Here is a tiny trained network, its code and every weight. The questions are about switching its units off for an input and a target symbol, where a switched-off unit gives its printed mean instead of its output.

import numpy as np


def w(rows, s, z=0):
    codes = np.array(rows[::2]) - 128.0
    scale = np.full(codes.shape[1], s)
    scale[-1] = z or s
    return codes * scale


def norm(h):
    return h / np.sqrt((h * h).mean(-1, keepdims=True) + 1e-5)


def f(y):
    return y / 2 * (1 + np.tanh(0.7978845608 * (y + 0.044715 * y**3)))


def softmax(a):
    e = np.exp(a - a.max(-1, keepdims=True))
    return e / e.sum(-1, keepdims=True)


def log_softmax(a):
    a = a - a.max(-1, keepdims=True)
    return a - np.log(np.exp(a).sum(-1, keepdims=True))


def net(x, mask):
    ids = ['ΘΠΩαδμ'.index(c) for c in x.split()]
    T = len(ids)
    res = E[ids] + P[:T]
    u = 0
    for l in range(3):
        r = norm(res)
        for j in range(2):
            rows = slice(4 * j, 4 * j + 4)
            q, k, v = (r @ M[l][rows].T for M in (Q, K, V))
            z = softmax(np.where(np.tri(T) > 0, q @ k.T / 4**0.5, -1e9)) @ v
            o = O[l][rows]
            res = res + np.where(mask[u + j], z, o[:, -1]) @ o[:, :-1]
        u += 2
        y = f(norm(res) @ A[l][:, :-1].T + A[l][:, -1])
        res = res + np.where(mask[u : u + 8], y, B[l][:, -1]) @ B[l][:, :-1]
        u += 8
    return log_softmax(norm(res)[-1] @ U[:, :-1].T + U[:, -1])


Q, K, V, O, A, B = {}, {}, {}, {}, {}, {}
E = w([
[76,97,59,176,142],'Θ',
[84,127,76,194,111],'Π',
[127,255,154,147,64],'Ω',
[129,110,108,159,8],'α',
[121,61,221,108,166],'δ',
[181,123,77,137,96],'μ',
],0.002)
P = w([
[144,9,100,106,246],'0',
[140,52,126,152,213],'1',
[143,89,121,155,197],'2',
[134,127,117,139,183],'3',
[115,154,115,127,166],'4',
[100,173,108,111,149],'5',
[86,185,102,104,133],'6',
[77,196,93,93,116],'7',
],0.0012)
Q[0] = w([
[69,83,96,39,116],'L0H0',
[31,190,101,83,94],'L0H0',
[203,101,140,178,103],'L0H0',
[150,95,150,169,113],'L0H0',
[144,210,145,251,88],'L0H1',
[88,12,54,60,147],'L0H1',
[141,52,62,127,44],'L0H1',
[70,4,15,182,106],'L0H1',
],0.0039)
K[0] = w([
[61,96,109,2,200],'L0H0',
[102,188,83,47,115],'L0H0',
[248,100,175,179,120],'L0H0',
[161,136,174,149,152],'L0H0',
[135,222,89,124,41],'L0H1',
[86,17,70,200,249],'L0H1',
[127,60,52,126,108],'L0H1',
[91,50,33,248,162],'L0H1',
],0.0038)
V[0] = w([
[112,127,77,198,111],'L0H0',
[73,84,179,198,78],'L0H0',
[132,168,2,112,126],'L0H0',
[216,84,136,67,120],'L0H0',
[93,141,101,114,120],'L0H1',
[100,96,95,126,186],'L0H1',
[182,197,104,97,85],'L0H1',
[116,170,81,95,51],'L0H1',
],0.0021)
O[0] = w([
[147,95,87,88,172,254],'L0H0',
[69,52,117,7,84,185],'L0H0',
[220,87,74,197,188,177],'L0H0',
[79,112,175,212,126,19],'L0H0',
[151,110,142,121,148,134],'L0H1',
[163,145,157,199,84,159],'L0H1',
[103,71,113,107,189,94],'L0H1',
[150,68,109,114,241,98],'L0H1',
],0.0019,0.00069)
A[0] = w([
[82,124,171,118,159,167],'L0N0',
[190,153,93,165,161,32],'L0N1',
[117,128,119,138,124,126],'L0N2',
[185,82,142,154,123,32],'L0N3',
[222,125,71,2,146,93],'L0N4',
[145,210,104,178,13,2],'L0N5',
[86,138,168,72,33,110],'L0N6',
[188,109,109,162,119,17],'L0N7',
],0.0029,0.0011)
B[0] = w([
[138,63,65,153,163,182],'L0N0',
[63,172,116,108,70,126],'L0N1',
[139,137,139,131,121,150],'L0N2',
[102,80,153,160,154,1],'L0N3',
[144,112,205,163,117,92],'L0N4',
[151,4,154,79,196,252],'L0N5',
[117,194,83,172,168,157],'L0N6',
[72,131,147,189,114,35],'L0N7',
],0.0022,0.00045)
Q[1] = w([
[42,119,116,114,136],'L1H0',
[178,98,191,142,144],'L1H0',
[98,94,254,110,153],'L1H0',
[87,89,248,110,139],'L1H0',
[123,144,185,85,171],'L1H1',
[144,109,222,127,186],'L1H1',
[141,66,224,212,145],'L1H1',
[135,67,234,181,182],'L1H1',
],0.0049)
K[1] = w([
[106,125,193,65,125],'L1H0',
[69,128,116,227,149],'L1H0',
[2,113,153,204,190],'L1H0',
[9,121,170,197,200],'L1H0',
[182,176,121,75,81],'L1H1',
[166,147,49,104,55],'L1H1',
[125,106,53,178,56],'L1H1',
[151,118,43,166,53],'L1H1',
],0.0043)
V[1] = w([
[176,99,35,98,218],'L1H0',
[14,182,131,155,154],'L1H0',
[87,185,185,102,118],'L1H0',
[177,120,121,2,47],'L1H0',
[135,145,30,121,85],'L1H1',
[105,147,127,111,103],'L1H1',
[198,227,40,149,109],'L1H1',
[111,158,164,237,169],'L1H1',
],0.0016)
O[1] = w([
[147,111,227,103,210,225],'L1H0',
[97,188,161,50,87,111],'L1H0',
[121,199,104,126,59,27],'L1H0',
[185,118,143,252,63,3],'L1H0',
[44,114,138,206,98,133],'L1H1',
[121,138,164,113,121,88],'L1H1',
[109,93,190,197,2,187],'L1H1',
[130,91,75,69,60,249],'L1H1',
],0.0017,0.00043)
A[1] = w([
[189,93,148,78,53,187],'L1N0',
[78,179,177,121,114,56],'L1N1',
[86,95,79,157,108,170],'L1N2',
[251,61,26,121,139,7],'L1N3',
[86,88,165,49,98,156],'L1N4',
[211,108,131,164,16,55],'L1N5',
[99,177,87,167,89,48],'L1N6',
[124,240,183,38,112,70],'L1N7',
],0.0029,0.0012)
B[1] = w([
[90,152,80,101,238,155],'L1N0',
[131,119,93,221,63,120],'L1N1',
[195,169,167,168,126,196],'L1N2',
[58,254,94,240,86,169],'L1N3',
[110,242,145,153,138,154],'L1N4',
[168,57,182,110,157,108],'L1N5',
[82,99,162,206,198,127],'L1N6',
[96,55,87,246,103,254],'L1N7',
],0.002,0.0011)
Q[2] = w([
[183,33,211,226,65],'L2H0',
[118,83,161,243,54],'L2H0',
[127,202,86,31,198],'L2H0',
[117,57,127,177,145],'L2H0',
[184,127,30,124,227],'L2H1',
[44,92,211,183,10],'L2H1',
[52,81,150,254,49],'L2H1',
[86,121,209,123,65],'L2H1',
],0.0048)
K[2] = w([
[254,119,117,147,135],'L2H0',
[188,119,107,120,111],'L2H0',
[38,130,147,123,136],'L2H0',
[194,153,72,180,114],'L2H0',
[96,85,197,77,161],'L2H1',
[208,153,90,164,103],'L2H1',
[195,138,126,125,106],'L2H1',
[145,157,89,160,105],'L2H1',
],0.0097)
V[2] = w([
[243,13,77,40,90],'L2H0',
[81,38,217,73,163],'L2H0',
[165,102,40,221,63],'L2H0',
[237,186,238,103,226],'L2H0',
[111,134,187,103,249],'L2H1',
[59,104,140,156,240],'L2H1',
[173,229,124,240,108],'L2H1',
[221,143,229,115,174],'L2H1',
],0.0018)
O[2] = w([
[174,156,2,88,94,80],'L2H0',
[29,97,75,138,127,103],'L2H0',
[179,192,160,88,148,246],'L2H0',
[137,96,69,223,156,18],'L2H0',
[135,127,189,120,160,144],'L2H1',
[83,159,192,132,136,224],'L2H1',
[132,150,83,207,142,127],'L2H1',
[194,142,155,118,175,84],'L2H1',
],0.0027,0.0012)
A[2] = w([
[151,146,122,111,141,93],'L2N0',
[143,56,173,16,213,55],'L2N1',
[98,134,139,166,216,139],'L2N2',
[105,119,218,59,146,80],'L2N3',
[154,120,65,77,187,116],'L2N4',
[117,141,1,58,108,1],'L2N5',
[199,157,186,121,159,80],'L2N6',
[158,150,5,146,96,117],'L2N7',
],0.004,0.002)
B[2] = w([
[122,106,109,164,112,113],'L2N0',
[114,177,252,96,129,197],'L2N1',
[198,72,138,99,57,232],'L2N2',
[188,100,58,124,158,254],'L2N3',
[131,173,127,226,130,102],'L2N4',
[99,158,105,61,37,58],'L2N5',
[49,95,87,99,104,189],'L2N6',
[151,38,176,99,131,169],'L2N7',
],0.0029,0.00094)
U = w([
[165,129,246,52,203,168],'Θ',
[164,190,20,96,223,8],'Π',
[74,238,152,210,72,203],'Ω',
[149,79,93,42,6,49],'α',
[1,31,110,153,175,140],'δ',
[235,33,99,227,148,173],'μ',
],0.0069,0.0012)

Each question gives the input, a string of symbols that net reads in full, and the target symbol t.
The units are the heads (4 rows each of Q, K, V and O) and the neurons (one row each of A and B). Each row of codes is followed by its name. A weight is (code - 128) times the scale printed after its matrix; where a second scale follows, it is the last column's (O, A, B and U).
mask holds one flag per unit, layer by layer, with each layer's heads first. A switched-off unit (its flag False) gives its mean, the last column of its rows in O or B, instead of its output. The means were averaged over made-up inputs and are rounded, as every weight is.
A unit's drop is (log p(t) with every unit on - log p(t) with that unit switched off) / (log p(t) with every unit on - log p(t) with every unit switched off).
The circuit of an input: a set's keep is (log p(t) with only the set's units on - log p(t) with every unit switched off) / (log p(t) with every unit on - log p(t) with every unit switched off). Starting from the 12 units with the biggest drops (on a tie, the unit counted first), units are removed one at a time, each time the one whose removal leaves the highest keep (on an exact tie, the one counted first), for as long as the keep stays at least 0.8.
circuit, biggest first: the units of the circuit, biggest drop first
unit that matters most: the unit with the biggest drop
top k neurons: the k neurons with the biggest drops, biggest first
k most important neurons of layer l: the k neurons of layer l with the biggest drops, biggest first
which heads matter: for each layer, one digit per head in row order, 1 if its drop is at least 0.15 and else 0, layers parted by /
input α δ Ω Π Π δ Ω, target δ: top neuron	[L0N5]
input Θ Π Θ, target Π: which heads matter	11 / 10 / 11
input Θ α Θ Π, target α: circuit, biggest first	[L2H0 L2N5]
input Θ Ω Π, target Ω: which heads matter	01 / 00 / 11
input μ δ δ, target μ: 3 most important neurons of layer 2	[L2N2 L2N6 L2N1]
input Ω δ Θ α δ α, target δ: top 2 neurons	[L1N3 L0N5]
input μ μ Ω Θ δ Θ Π, target Θ: which heads matter	00 / 10 / 01
input Ω α δ Θ Ω α, target Π: 2 most important neurons of layer 1	[L1N0 L1N3]
input Ω Ω Π Ω μ Θ, target μ: which heads matter	00 / 01 / 01
input Π δ Ω δ, target δ: which heads matter	11 / 10 / 11
input Θ Ω δ μ Ω Ω Π Π, target Π: top 4 neurons	[L1N7 L1N3 L2N3 L2N7]
input Θ μ α Ω, target μ: circuit, biggest first	[L1N7 L2N7 L1N3 L2H1]
input α μ Θ, target μ: which heads matter	00 / 00 / 00
input Π Ω μ Ω Π, target μ: which heads matter	00 / 01 / 01
input δ δ Ω δ δ, target δ: circuit, biggest first	[L2H0]
input Ω α Ω, target α: top 3 neurons	[L1N7 L1N2 L2N5]
input Ω μ δ Ω, target Π: which heads matter	01 / 00 / 10
input Θ Π δ Ω Π, target Π: which heads matter	11 / 01 / 11
input α δ Π, target Θ: circuit, biggest first	[L2H1 L1N7]
input α Π Ω Π Π μ, target μ: unit that matters most	L1H0
input δ Θ Π α, target Θ: top 2 neurons	[L1N0 L1N5]
input α Ω δ δ Ω α α δ, target Ω: which heads matter	11 / 11 / 01
input μ Ω Ω α α Θ Ω, target α: top 2 neurons	[L1N7 L2N7]
input α Ω Θ, target α: top 2 neurons	[L1N4 L1N7]
input μ Θ α Θ Π Ω Θ, target Ω: top 3 neurons	[L1N7 L2N3 L1N2]
input δ Ω μ μ Θ δ δ α, target Θ: top 2 neurons	[L0N5 L1N0]
input δ Ω Π μ, target Θ: top 2 neurons	[L1N5 L1N0]
input δ Ω Π δ Π α Π, target α: 2 most important neurons of layer 0	[L0N1 L0N0]
